Below are the code and all the weights of a small trained network. Each question names an input and a class and asks about switching units off, where a switched-off unit gives its printed mean instead of its output.

import numpy as np


def w(rows, s, z=0):
    codes = np.array(rows[::2]) - 128.0
    scale = np.full(codes.shape[1], s)
    scale[-1] = z or s
    return codes * scale


def f(y):
    return y / 2 * (1 + np.tanh(0.7978845608 * (y + 0.044715 * y**3)))


def log_softmax(a):
    a = a - a.max(-1, keepdims=True)
    return a - np.log(np.exp(a).sum(-1, keepdims=True))


def net(x, mask):
    res = np.array(x, float).reshape(1, 8) / 4 @ E
    y = f(res @ A[0][:, :-1].T + A[0][:, -1])
    res = res + np.where(mask, y, B[0][:, -1]) @ B[0][:, :-1]
    return log_softmax(res[-1] @ U[:, :-1].T + U[:, -1])


A, B = {}, {}
E = w([
[163,123,135,153,116,130,103,122,111,142],'x0',
[127,121,112,158,129,143,117,129,129,120],'x1',
[166,198,162,151,103,144,171,158,170,5],'x2',
[123,153,127,135,145,117,112,126,128,122],'x3',
[125,125,130,121,120,129,139,123,129,131],'x4',
[68,102,207,203,122,79,154,148,102,137],'x5',
[150,123,130,149,215,164,216,88,81,120],'x6',
[124,115,132,111,116,132,148,126,130,132],'x7',
],0.021)
A[0] = w([
[191,195,149,141,60,151,145,171,219,60,169],'N1',
[184,115,157,128,180,173,176,127,125,45,126],'N2',
[186,177,132,165,139,134,205,125,92,24,65],'N3',
[139,138,226,212,156,139,239,130,116,94,90],'N4',
[136,87,67,52,92,167,125,125,150,132,188],'N5',
[117,144,184,159,21,79,124,166,172,47,123],'N6',
[6,80,183,152,63,86,68,150,51,121,180],'N7',
[198,151,77,96,157,144,154,79,131,87,135],'N8',
[49,129,246,212,122,106,161,152,78,128,124],'N9',
[146,126,87,124,254,181,207,40,41,193,165],'N10',
[88,118,47,47,92,157,5,107,170,180,246],'N11',
],0.0099,0.012)
B[0] = w([
[94,216,169,107,50,159,112,129,62,77,203],'N1',
[190,145,166,78,114,154,149,82,114,129,183],'N2',
[141,127,170,134,140,159,155,88,165,111,189],'N3',
[172,128,90,164,152,90,252,88,150,135,197],'N4',
[152,144,115,100,115,100,99,115,128,125,189],'N5',
[111,180,124,202,63,134,167,169,159,127,185],'N6',
[70,81,172,161,131,95,145,142,175,227,207],'N7',
[127,161,156,52,151,212,120,92,102,123,177],'N8',
[133,80,120,203,117,74,213,124,134,138,199],'N9',
[142,131,51,129,190,131,105,158,60,162,228],'N10',
[179,139,122,110,142,27,107,75,214,69,252],'N11',
],0.014,0.035)
U = w([
[214,122,116,142,137,65,154,64,210,83,254],'0',
[151,122,30,82,200,144,57,151,79,114,136],'1',
[26,48,177,139,128,86,81,150,206,170,138],'2',
[63,51,83,162,196,89,145,161,33,150,89],'3',
[102,164,138,90,27,134,39,147,116,39,116],'4',
[153,133,153,81,150,217,119,89,85,96,112],'5',
[77,151,143,178,69,129,156,251,150,110,17],'6',
],0.012,0.004)

Each question gives the input, the list of numbers given to net, and the class t.
The units are the neurons (one row each of A and B). Each row of codes is followed by its name. A weight is (code - 128) times the scale printed after its matrix; where a second scale follows, it is the last column's (A, B and U).
mask holds one flag per neuron, in row order. A switched-off neuron (its flag False) gives its mean, the last column of its row in B, instead of its output. The means were averaged over made-up inputs and are rounded, as every weight is.
A unit's drop is (log p(t) with every unit on - log p(t) with that unit switched off) / (log p(t) with every unit on - log p(t) with every unit switched off).
The circuit of an input: a set's keep is (log p(t) with only the set's units on - log p(t) with every unit switched off) / (log p(t) with every unit on - log p(t) with every unit switched off). Starting from all 11 units, units are removed one at a time, each time the one whose removal leaves the highest keep (on an exact tie, the one counted first), for as long as the keep stays at least 0.8.
circuit, biggest first: the units of the circuit, biggest drop first
most important unit: the unit with the biggest drop
top k neurons: the k neurons with the biggest drops, biggest first
drop when u is switched off: that unit's drop, to one decimal
input [2,-3,0,-4,4,-7,6,-2], class 1: circuit, biggest first	N10
input [7,-8,1,-4,-4,-1,-2,3], class 4: circuit, biggest first	N4, N9
input [-1,-1,6,-1,8,5,-1,2], class 6: top 2 neurons	N11, N6
input [5,0,1,3,3,-2,-4,-2], class 4: top 2 neurons	N4, N9
input [2,-2,5,2,7,0,1,8], class 5: top 2 neurons	N11, N1
input [2,7,0,-6,-6,-4,1,-7], class 1: top 2 neurons	N4, N9
input [-6,-7,4,4,-5,0,-7,6], class 4: top 3 neurons	N1, N9, N4
input [6,-8,-7,8,3,1,-7,2], class 2: top 3 neurons	N7, N4, N2
input [8,2,1,1,2,8,-8,0], class 6: top 2 neurons	N6, N11
input [-1,6,-1,7,-5,0,6,-1], class 1: top 2 neurons	N10, N7
input [7,-7,1,3,1,0,-8,-8], class 4: top 3 neurons	N4, N1, N9
input [7,1,5,-4,3,0,-5,-4], class 4: top 3 neurons	N1, N9, N4
input [3,2,0,8,-2,-7,4,-7], class 1: drop when N10 is switched off	0.3
input [0,-5,-2,5,-7,2,2,-8], class 3: most important unit	N11
input [-4,-3,-4,-1,-3,2,-4,0], class 2: drop when N7 is switched off	0.3
input [0,-3,0,3,-3,1,1,2], class 3: drop when N11 is switched off	0.8
input [-1,8,6,-8,6,-6,1,5], class 5: drop when N8 is switched off	0.2
